Below are the code and all the weights of a small trained network. Each question names an input and a class and asks about switching units off, where a switched-off unit gives its printed mean instead of its output.

import numpy as np


def w(rows, s, z=0):
    codes = np.array(rows[::2]) - 128.0
    scale = np.full(codes.shape[1], s)
    scale[-1] = z or s
    return codes * scale


def f(y):
    return y / 2 * (1 + np.tanh(0.7978845608 * (y + 0.044715 * y**3)))


def log_softmax(a):
    a = a - a.max(-1, keepdims=True)
    return a - np.log(np.exp(a).sum(-1, keepdims=True))


def net(x, mask):
    res = np.array(x, float).reshape(1, 8) / 4 @ E
    y = f(res @ A[0][:, :-1].T + A[0][:, -1])
    res = res + np.where(mask, y, B[0][:, -1]) @ B[0][:, :-1]
    return log_softmax(res[-1] @ U[:, :-1].T + U[:, -1])


A, B = {}, {}
E = w([
[91,170,55,155],'x0',
[198,106,96,119],'x1',
[55,113,131,146],'x2',
[110,113,78,2],'x3',
[177,115,178,82],'x4',
[44,192,192,133],'x5',
[94,25,148,143],'x6',
[148,97,183,80],'x7',
],0.007)
A[0] = w([
[238,83,148,152,174],'neuron 0',
[93,115,79,195,210],'neuron 1',
[85,95,79,72,253],'neuron 2',
[88,190,68,62,221],'neuron 3',
[143,154,98,174,54],'neuron 4',
[135,86,172,98,209],'neuron 5',
[193,158,114,64,220],'neuron 6',
[114,143,144,202,93],'neuron 7',
[140,87,78,163,247],'neuron 8',
[72,96,58,250,132],'neuron 9',
[170,59,123,122,109],'neuron 10',
[169,155,170,147,96],'neuron 11',
],0.014,0.0057)
B[0] = w([
[182,125,79,222,255],'neuron 0',
[127,190,88,171,201],'neuron 1',
[143,179,223,124,238],'neuron 2',
[149,190,174,143,243],'neuron 3',
[111,128,99,122,146],'neuron 4',
[148,118,196,194,201],'neuron 5',
[136,177,155,149,239],'neuron 6',
[108,108,122,132,160],'neuron 7',
[151,168,148,119,217],'neuron 8',
[122,140,68,253,216],'neuron 9',
[206,94,107,118,187],'neuron 10',
[71,141,130,128,156],'neuron 11',
],0.018,0.0093)
U = w([
[122,195,124,148,248],'0',
[69,186,113,34,3],'1',
[22,144,142,92,108],'2',
[166,57,104,87,24],'3',
[53,25,39,35,2],'4',
[2,63,214,106,98],'5',
[15,76,81,219,25],'6',
],0.0076,0.0033)

Each question gives the input, the list of numbers given to net, and the class t.
The units are the neurons (one row each of A and B). Each row of codes is followed by its name. A weight is (code - 128) times the scale printed after its matrix; where a second scale follows, it is the last column's (A, B and U).
mask holds one flag per neuron, in row order. A switched-off neuron (its flag False) gives its mean, the last column of its row in B, instead of its output. The means were averaged over made-up inputs and are rounded, as every weight is.
A unit's drop is (log p(t) with every unit on - log p(t) with that unit switched off) / (log p(t) with every unit on - log p(t) with every unit switched off).
The circuit of an input: a set's keep is (log p(t) with only the set's units on - log p(t) with every unit switched off) / (log p(t) with every unit on - log p(t) with every unit switched off). Starting from all 12 units, units are removed one at a time, each time the one whose removal leaves the highest keep (on an exact tie, the one counted first), for as long as the keep stays at least 0.8.
circuit, biggest first: the units of the circuit, biggest drop first
most important unit: the unit with the biggest drop
top k neurons: the k neurons with the biggest drops, biggest first
drop when u is switched off: that unit's drop, to one decimal
input [-1,-8,2,-3,-5,1,-8,-7], class 6: top 2 neurons : [neuron 9; neuron 2]
input [-4,2,5,-7,2,3,0,6], class 6: circuit, biggest first : [neuron 2; neuron 3]
input [-2,5,-7,2,-3,-3,5,4], class 3: most important unit : neuron 10
input [-1,7,-4,0,3,-6,6,6], class 3: top 3 neurons : [neuron 10; neuron 3; neuron 1]
input [-3,-7,-3,-1,-2,7,-8,-1], class 2: top 2 neurons : [neuron 0; neuron 9]
input [5,4,-3,-4,-5,0,-7,-4], class 6: top 2 neurons : [neuron 9; neuron 2]
input [-6,4,-4,-6,0,-1,8,6], class 3: top 2 neurons : [neuron 10; neuron 9]
input [-2,0,1,-5,-7,0,2,-1], class 6: drop when neuron 9 is switched off : 0.1
input [-5,-5,5,-7,2,3,6,3], class 6: drop when neuron 2 is switched off : 0.2
input [-8,5,-4,2,-7,1,7,4], class 3: drop when neuron 3 is switched off : 0.2
input [-5,0,0,7,3,5,8,3], class 5: drop when neuron 1 is switched off : 0.0
input [-6,2,1,-3,6,0,8,3], class 3: top 2 neurons : [neuron 10; neuron 9]
